[ -6  22  -9  -8  11  28  -3  13 -24 -19  10   1   0   1   2  -8   6   5
   0  -8 -58  28  23 -16   0 -18 -33  -4   6   0  -7 -18  -1   2  16 -11
  -1 -30  15  -3  18  18 -61   0  -3   2 -11   5  28 -44  -9 -28 -16  29
  13  16 -14   5   7 -11 -13  60  10  -7  34 -24 -52 -58  65  -4   5  -5
  -6  -2 -11  -8 -45 -38   6  32 -26 -15   6 -14  18 -10  -2   8  25  22
  42  27   8  16 -63   3   3 -12 -13  -2  21  -6  -6   4  -3  -9   3   3
  -4   8  -6 -12  37   5  -6   6  18 -16  -1  -1  -6  10   2 -27  14  -7
 -10   0  -4  -8   8  -3  -2  30  17  -6  -7 -23   0  -2 -12  -1]
F
[ -3  25 -12   1 -63  30  14  36 -13  44  -4  29  -3   1   8   5 -21  11
   0   9   9 -17   1 -15  -5 -25  29  -4 -12 -20   6 -41 -23   7  16   6
  -5 -27  -4   5  20 -71  -5   8  -7   1  -9  10  13   1 -18  16  33 -10
  -6  26  -6   3  -4   0   7 -13  12 -22  -1   6 -16  36  24  31  40  -9
 -10   8   9 -11  -2  -2  -3  86   5  -8  -8  14   5  -1  -1   4 -13  -8
 -30  41 -17   3 -42   4 -12  29  -1 -35  -4   6 -29  16  -9   3  -1   3
   4  22  -6  -6   1   2  21  16  56  10   1   0  -1   6  18 -21   2   3
 -30   9   9 -10 -12 -21   8  25   3   6 -13 -15  -6  -7  22  -4]
J
[  0  -5  -1  10  39 -19   4 -28  -7 -27  -8  -2  -4   6  24   2  -1  24
 -12   8 -11 -28   0   6 -14  23 -17  -2  -7  -4  11   7 -28   2  -2   5
  20  22 -24  -6  10 -14  -2  -7 -19  -3   5  12  25  28  -3   4  45  -8
  -1 -15  13  -6   9  32  -2   4  -3 -32  26   2  35  15  28  33 -15   7
  11  -6 -16  10 -13  -1  -5  26   0  -3  18   7  -4   0  -3   9   8  18
  41 -16   7  24  19  11   2   4   6  -9 -10 -19  -5   7  16  -1  -2  24
   9   2  13  -2  11  -3  24 -17   1  13   3  -1   4  -5  10 -25  -3  -2
  -3  11 -17  20  -2  -9   2 -16  -1  15  16 -11  -3   2 -16  -5]
M
[  5   0   6   7 -46   1  12  15  -7  28 -11  32  -6  13  -7  13 -25  -3
  11   7  49 -51  -6   7 -10   6  51   1 -15 -11  20   1 -11  -6   4   6
 -25  10 -24   2   6 -79  39   5   1  -2  16  -9 -35  52 -24  27  45 -44
 -17 -11   5  -7 -10   4   9 -69   6  14 -30  11  25  55 -36  36  26  -4
   6   0   1  -3   7  13   3  48  28   9 -10  14 -10  19   7  -2 -32 -10
 -47   4  -2  -6  39   7  -3  33  11 -43 -15  15  -2  23  13   0  10  12
  11   4 -12   0  -8  -2  15  16   7  30   6   3   0 -13   6  -8 -11   5
  -6   1   4  15 -10 -20  19  23   8   8   5  19 -12   2  32  -3]
J
[ 10   0   5   3 -59  19  10  21 -21  39 -11  11 -25 -32   7  17  -8  11
   5   0  39 -10 -12   4   3 -16  46  -2 -17  -5  13   0   0   1   9   9
   9   5  -7   3  14 -97  11  -2   3   6   4   0   6   6 -22  25  -2 -22
  -8  36   7  -1   3  -6  -5  -6  15 -17 -13   7  15  43  39  36   2  -1
   3  -1  40 -11   5 -21   5  29   8 -13   2   7  -1  18  -3  30  -6  -2
  -1  39  -9  23 -19  -2  -2  30   8 -28 -18  14  -6  18   4   8  -3   8
  18  14  -1   8  -4   8  -5  23  48   5   7 -13 -24   8   5 -10  -4   8
  -5   5 -18  32  -1   3   6  17  10   4 -10   4 -27 -12  12   5]
J
[  6  -3   6  13  24 -13 -10 -13   6  -3   4  -9 -14  -7  33   4  10   7
 -12   3 -14 -16   0   4 -11  22  -8   1  -9  -5   5  14 -38  -4  -3   3
  31  17 -13   7  -1  -5 -17   0  14  -6  19  -5  -1  19  -2  10  25   5
   4 -15   3  -1  -1   0  -2   0 -21 -11   9   2  29  16  21  20 -13   5
   1  13 -16  12   5   7   1  17   4  -3   0   2  -8  23   2  28  -6  -9
  46  -9   8  -5  18   8   5   2   0  -3  -4 -35   2  -9  12   7 -13  14
  15  -4  12   2   3 -12  10 -36  -5   3   2  -9  -1 -15  -2 -27   0  -2
  -1   6  -5  23  -3  -7   3  -6  -8   6   6   7   6   0 -14  -2]
M
[ 12   4  25  21 -40 -11   8  -5   2  14   3 -16 -15 -26  -3   3   3   9
  -4  -5  26  -2  -9  -5   0  -3  14 -10  -2  -3   7   6   6  -8 -10   5
  11  22  -3  -5   1  -9 -15   1 -14   5  16  -2  15  24   9   6  19  -1
 -18  11  -4   3  14  -2  10  19  -1   1   5   2  64  10  73  14  -9   0
  -9  -5 -22  -6  21 -14   3 -18 -12 -14   0  -6   1   9 -18  66   2  13
  -1  17  13  -4   7  -7  12  23   8  28 -14  -9   4 -14  16   0  11   7
  12  23  15  10   2   7  -6  -2   5  -8  21  -3  -8 -10 -10  -7   4   4
 -13   9  11  35  30   9  -9   3  -6  -1  -8  37  -8 -13   9  -3]
Q
[-12  11   5  -7 -17  24   3  10   1   1   9  -5   0  -3 -12   4  13   3
  -7  -8 -14  16   1 -11  -3 -22 -11  -2  18   8  -4 -15   8   4   9 -15
  -2 -15   6  -4  -3   4 -17   1  -2   0   8   4  14 -17  -2 -20 -22  24
  -1  13 -19  11  17  -2  -1  33   6   3  23 -12 -18 -23  74  -4  -8   1
  -6  -4  -8  -5  -9 -19  -5   4 -17 -11   6 -12   6 -16  -3  18  19  14
   4  30   9   6 -43   4   2  -1  -1   9   7 -11   3  -5   0  -4   5   5
  -5   7  -4  -7  11   1 -16  19  17 -12  12  -3 -13   8  -3 -18   9   0
 -14 -12 -10   4   9   9  -9   8  12 -20  -1  -4   0  -1  -3  13]
F
[ -9   1  -9 -15  97  10   9 -28 -18 -42  -5  19  -8  62   1  13  -1  -5
 -43   1 -27   2  14   4 -36  38   6  16   9   4 -14   3 -47  19  10 -10
  -4  20 -26 -10  -4 -19  35 -10  -5   2   1  10 -49  22 -16  -6  59   3
  11 -40  15  -7   0   8 -12   8  22  -2  35   4 -53   9  -5  -7 -33 -18
  -3   2 -21  31 -11  12  -8  -4  16   7  17  23  -7   5  10 -49  20 -13
  10 -22  -3 -23  58  12  -9 -12   4  -7 -21 -15   3   0  16   2   1  20
  14  -1   1  -1  10   8  15 -43   3   7   2 -16   8 -21  -6   6   2   2
 -22   5  -9  18 -11 -16  15  24  21 -23  20 -28   2  -7 -19  -1]
P
[  4  -7  10   2   5 -10  -6   2  -7 -11 -10  -1  15  -6  -4   8 -19  -2
  10  17   8 -24   0   6   5  19  18  14   5  10   9   5  20  -4  -6  -2
   4  17  -3   2 -22 -19   6 -10 -10   2   5   2  -3  10  -7  -1 -19 -19
  -1 -21   0 -10   5  -2 -13 -28 -10   2  -8   2  18  -3  -8   2  -4  -3
  16  -1   9 -11  -6  -8   0 -12  12  20   6   1  -5  -7   4   9  -3 -18
  15  -7  -2   1  24  14   5  -8   4 -17 -10  20  -7  15  10   9   9  11
  10  -7  -5  10 -10  -5 -17  26 -12   7  -4   7  -8   3 -13  -7 -11  -3
  10  -2 -24  11   1   2   9  -4  12 -13   8   2 -23   1 -13  -3]
P
[  8   6   7  -5  28  -2   1   6   1 -16  13  -9  14  -7  -1  -5   8   6
 -13  -4 -38  11   3   2  11   0 -18  20  10  11 -10   2  12   4 -12  -4
  32  17   8  -1  -4  23 -18  -4   5   5  -5  15  38 -23   4 -18 -42  35
  26 -10 -12  -1   0 -11  -8  34   9  -1  21  -9  -9  -5  48 -18 -26   3
  11 -23   4   0  -8  -1  -7 -14 -21   9  12   2   0 -24   1   5  15  -5
  26  -9   8   8 -11   3   7  -7  -6  26  -3 -12  15 -10   0  -1   0   4
  -5   4  14  -9   1  -1 -17  -9  -5  -6  -6   6  -9 -11  -9  22  -2 -15
  15  -7  -6 -13   8  21  -3 -24   0  -7   4 -11   0  -8 -14  -6]
F
[ -3   9  10   0  22   0   4  11  -2 -20   3  -3  13   1  -9  -9  17 -13
   6  -4   3  12   1   0   5  -9  -1  12   7  10  -1   0   8 -12   0   5
 -14  12  -9  -7 -13 -11  15  -2  -5   2  10   3  21  -2  -4 -18 -13  15
 -11  -7 -10   3  -2   0  -6  20   2   4   9  -7   5 -10  35 -12  -5   8
  -5  -3  -1   1  14  -4   0 -13 -11  -7   7 -10   5 -24   7   3   6   5
  10  16  14  -5 -13  -3 -11 -17 -10  16  -7  -8   4  -4  13  -6   9  -5
 -10  12   5   3   8   0 -17  23  -2   5  11  -1 -10   3 -10 -11  22  -1
   7 -17 -21 -12   6  17   0  -4  14 -16  -1  -4  -7   9  -5  -1]
F
[-14   1  10  -9 -18   1  -2  25  11  24  13   5   4   5 -28   6  14  -2
   4  -4   1  -2 -16  18   2 -20  13  17   6 -19 -31  10  20   6 -15 -14
  19   4  16   2 -11  61   5   7  17   3   5   0   3  -9   4   1 -59  35
   0 -11 -23   4  -7   4   6  -1   6  28 -12  -1 -33   4  -6 -34  -1   3
  -7 -10  -4  -3   6  38  -1 -10  -4  19 -12   8 -11 -14  15 -21   1 -24
 -38 -18 -16  -1  -4   2   8 -12  -5  36  11  20   0   2 -12  -5   5  -7
 -16  -8   1   0  -8  -2 -18  -4 -26   5 -13   5  10 -24  -7  32 -12  -8
  -7  -4  38 -20  -9   6  -4 -18   5 -11  12 -19   9  -2   3  -2]
E
[ -3  17  11 -16  53  29   0   5  -8 -30   8  -1  23   0  -8  -4  11  -6
 -10  -3 -24  36   9   1  -3 -15 -23  14  18  18  -8  -7  12   0   5  -3
 -11   5   3  -7  -5   1   5  -9   4   3 -12  20  32 -51   0 -29 -49  23
   9   7  12   6  -2  -5 -18  60  19 -18  21 -14 -49 -20  46 -30 -23   9
  -5  -5  20   7  -7 -13   2 -26 -15  -1  15   0   9 -35   8 -20  29   0
  23  10   4   4 -43  -2  -3 -21  -8  24   4  -9  -1  84  -6  -4  -6  -2
 -13   4   1  -3   6   1 -21  24  10 -11  -3  -3 -14   1  -4  -4  22  -6
   0 -14 -21 -31   4  23  -1 -10  18 -25   6 -40  -6   2 -16   3]
F
[-14   7   1  -8  33  16   4   2  -8  -2   6  13  12  10  17  -3   1  14
 -11  19 -16  -4   2  -3  -6  15  -6  10  -9   1  -5  -1 -32  -3   9  10
 -10   8 -17   2  -9 -32  -9   4  -6 -11  16  12  27   6  -8  -6  22  19
  11 -21   0  -1  -2  11   0   6  -8  -3   9   3  -8  24  12  20   4   9
  -6   7   2  16   7  11  -5  24   3 -17   8   8   2   2  14   5  -3  12
  36  10  -3  -4 -12  15 -10  -7   1 -10 -15 -18   4  -3  10  -2  -5  12
   4   9   4   2   5  -6  16  -5  13  12   9  -2  -5   3   8 -42  10   2
   2  -6 -20  -7  -9  -6  17   4   7 -21   1 -24  14   5 -18  -4]
M
[ 21  20  10  10  -1   3  18  -7   0 -31   0  -1   9   2 -11 -16   5   0
   2  -3  46   1  -7 -12  15 -20   7 -12  -3   6  33 -11  17   0   8  -1
 -54   3 -12  -7 -17 -18  40  -7 -19   0  13  -5  31   7   3 -26  12 -15
 -26  12  -7  -2   6   7   1  17   9  -6   7 -15  41 -21  49  -4   7 -33
  -8  -6 -20  -9   1 -30   6  -9 -20 -16  15 -14   5 -18  -3  25  14  15
  -6  30  17   3 -28  -1 -10  17   3  -9 -15   3  -1 -11  16 -21  31   8
 -13   9   2  10   1   0 -11  43   6  -7  17   0 -10   7 -14 -30  18   8
 -21 -19 -56 -15  25  29 -14  10 -11  -4 -12  17 -21 -14  14   6]
Q
